Here is a tiny trained network, its code and every weight. The questions are about switching its units off for an input and a class, where a switched-off unit gives its printed mean instead of its output.

import numpy as np


def w(rows, s, z=0):
    codes = np.array(rows[::2]) - 128.0
    scale = np.full(codes.shape[1], s)
    scale[-1] = z or s
    return codes * scale


def f(y):
    return y / 2 * (1 + np.tanh(0.7978845608 * (y + 0.044715 * y**3)))


def log_softmax(a):
    a = a - a.max(-1, keepdims=True)
    return a - np.log(np.exp(a).sum(-1, keepdims=True))


def net(x, mask):
    res = np.array(x, float).reshape(1, 5) / 4 @ E
    y = f(res @ A[0][:, :-1].T + A[0][:, -1])
    res = res + np.where(mask, y, B[0][:, -1]) @ B[0][:, :-1]
    return log_softmax(res[-1] @ U[:, :-1].T + U[:, -1])


A, B = {}, {}
E = w([
[2,110,184,61,111],'x0',
[143,56,157,147,153],'x1',
[143,91,161,210,13],'x2',
[195,154,246,14,120],'x3',
[143,28,156,145,156],'x4',
],0.0076)
A[0] = w([
[124,168,119,110,235,14],'N1',
[140,118,179,108,170,83],'N2',
[145,133,52,152,160,96],'N3',
[135,110,159,158,48,37],'N4',
[40,137,125,71,126,128],'N5',
[129,123,144,130,116,62],'N6',
[93,107,107,156,136,103],'N7',
[174,187,117,151,124,154],'N8',
[51,174,151,122,97,139],'N9',
[60,163,142,111,94,152],'N10',
[106,76,93,184,155,104],'N11',
[204,208,85,165,120,195],'N12',
[144,119,151,171,2,2],'N13',
[173,208,147,53,78,113],'N14',
[180,122,178,86,77,126],'N15',
[106,89,82,163,153,130],'N16',
[81,183,69,169,114,180],'N17',
[58,125,168,128,85,138],'N18',
[118,157,123,123,108,221],'N19',
[111,131,80,88,208,64],'N20',
[208,113,190,97,147,119],'N21',
[118,131,127,158,31,37],'N22',
[56,119,139,107,153,95],'N23',
],0.011,0.0037)
B[0] = w([
[108,189,255,202,173,203],'N1',
[113,175,136,120,92,176],'N2',
[110,120,221,102,139,186],'N3',
[136,198,189,218,195,186],'N4',
[152,100,189,155,160,227],'N5',
[109,137,146,124,149,120],'N6',
[95,123,147,104,120,156],'N7',
[200,43,131,123,174,186],'N8',
[215,60,144,97,189,197],'N9',
[178,82,137,118,134,195],'N10',
[61,104,119,99,99,200],'N11',
[154,38,216,155,168,248],'N12',
[123,220,236,215,173,220],'N13',
[61,105,148,69,64,254],'N14',
[87,109,167,134,45,227],'N15',
[34,97,176,81,59,190],'N16',
[62,97,151,22,44,210],'N17',
[172,95,139,124,213,204],'N18',
[147,83,133,101,119,171],'N19',
[66,204,246,202,144,205],'N20',
[63,115,192,67,73,239],'N21',
[74,187,203,175,140,182],'N22',
[177,120,174,138,191,188],'N23',
],0.0064)
U = w([
[90,245,158,169,159,106],'0',
[115,97,131,117,116,254],'1',
[56,113,134,89,53,2],'2',
[119,101,126,124,122,254],'3',
[183,39,138,140,178,31],'4',
[155,151,62,118,110,152],'5',
[169,202,29,126,125,56],'6',
],0.011,0.0063)

Each question gives the input, the list of numbers given to net, and the class t.
The units are the neurons (one row each of A and B). Each row of codes is followed by its name. A weight is (code - 128) times the scale printed after its matrix; where a second scale follows, it is the last column's (A, B and U).
mask holds one flag per neuron, in row order. A switched-off neuron (its flag False) gives its mean, the last column of its row in B, instead of its output. The means were averaged over made-up inputs and are rounded, as every weight is.
A unit's drop is (log p(t) with every unit on - log p(t) with that unit switched off) / (log p(t) with every unit on - log p(t) with every unit switched off).
The circuit of an input: a set's keep is (log p(t) with only the set's units on - log p(t) with every unit switched off) / (log p(t) with every unit on - log p(t) with every unit switched off). Starting from the 12 units with the biggest drops (on a tie, the unit counted first), units are removed one at a time, each time the one whose removal leaves the highest keep (on an exact tie, the one counted first), for as long as the keep stays at least 0.8.
units of the circuit, in order: the units of the circuit, biggest drop first
most important unit: the unit with the biggest drop
k most important neurons: the k neurons with the biggest drops, biggest first
drop of u: that unit's drop, to one decimal
input [-3,-8,0,-8,-7], class 2: units of the circuit, in order : (N17)
input [7,-6,4,-2,-1], class 4: units of the circuit, in order : (N9; N18; N10)
input [5,3,-8,-2,6], class 0: units of the circuit, in order : (N20; N1)
input [6,-2,8,0,-3], class 0: 2 most important neurons : (N13; N22)
input [8,4,-4,7,-3], class 4: units of the circuit, in order : (N9; N5)
input [6,4,8,1,1], class 0: units of the circuit, in order : (N13; N4)
input [-8,3,6,-8,-5], class 2: 3 most important neurons : (N17; N16; N11)
input [1,-1,7,4,-5], class 0: 3 most important neurons : (N13; N4; N22)
input [-8,-2,-5,3,-2], class 4: 2 most important neurons : (N12; N8)
input [4,-3,0,-7,6], class 2: units of the circuit, in order : (N16; N17)
input [-4,1,2,7,2], class 2: units of the circuit, in order : (N21; N15)
input [-6,-3,-6,-3,-8], class 1: units of the circuit, in order : (N17; N12)
input [-3,4,5,4,-4], class 0: 3 most important neurons : (N13; N4; N17)
input [0,8,7,8,4], class 2: most important unit : N21
input [-4,-2,-3,-7,1], class 2: units of the circuit, in order : (N17; N16)
input [7,3,-8,5,8], class 0: 3 most important neurons : (N20; N1; N2)
input [-3,5,3,8,6], class 2: 2 most important neurons : (N21; N15)
input [1,6,-8,7,-4], class 0: 3 most important neurons : (N1; N20; N17)
input [3,-7,-6,-6,-7], class 1: 2 most important neurons : (N17; N9)
input [0,0,-3,-8,6], class 2: most important unit : N16
input [7,-8,0,-4,-4], class 3: 3 most important neurons : (N17; N12; N8)
input [8,3,5,4,-1], class 4: 2 most important neurons : (N18; N9)
input [-4,7,7,-6,-6], class 0: 3 most important neurons : (N13; N22; N4)
input [2,-2,8,-3,3], class 0: drop of N13 : 0.1
input [4,0,-2,-5,-8], class 1: drop of N9 : 0.2
input [-8,-7,5,1,-7], class 4: drop of N12 : 0.8
input [5,-2,-3,-8,2], class 2: drop of N4 : 0.1
input [1,4,-3,6,3], class 2: most important neuron : (N21)
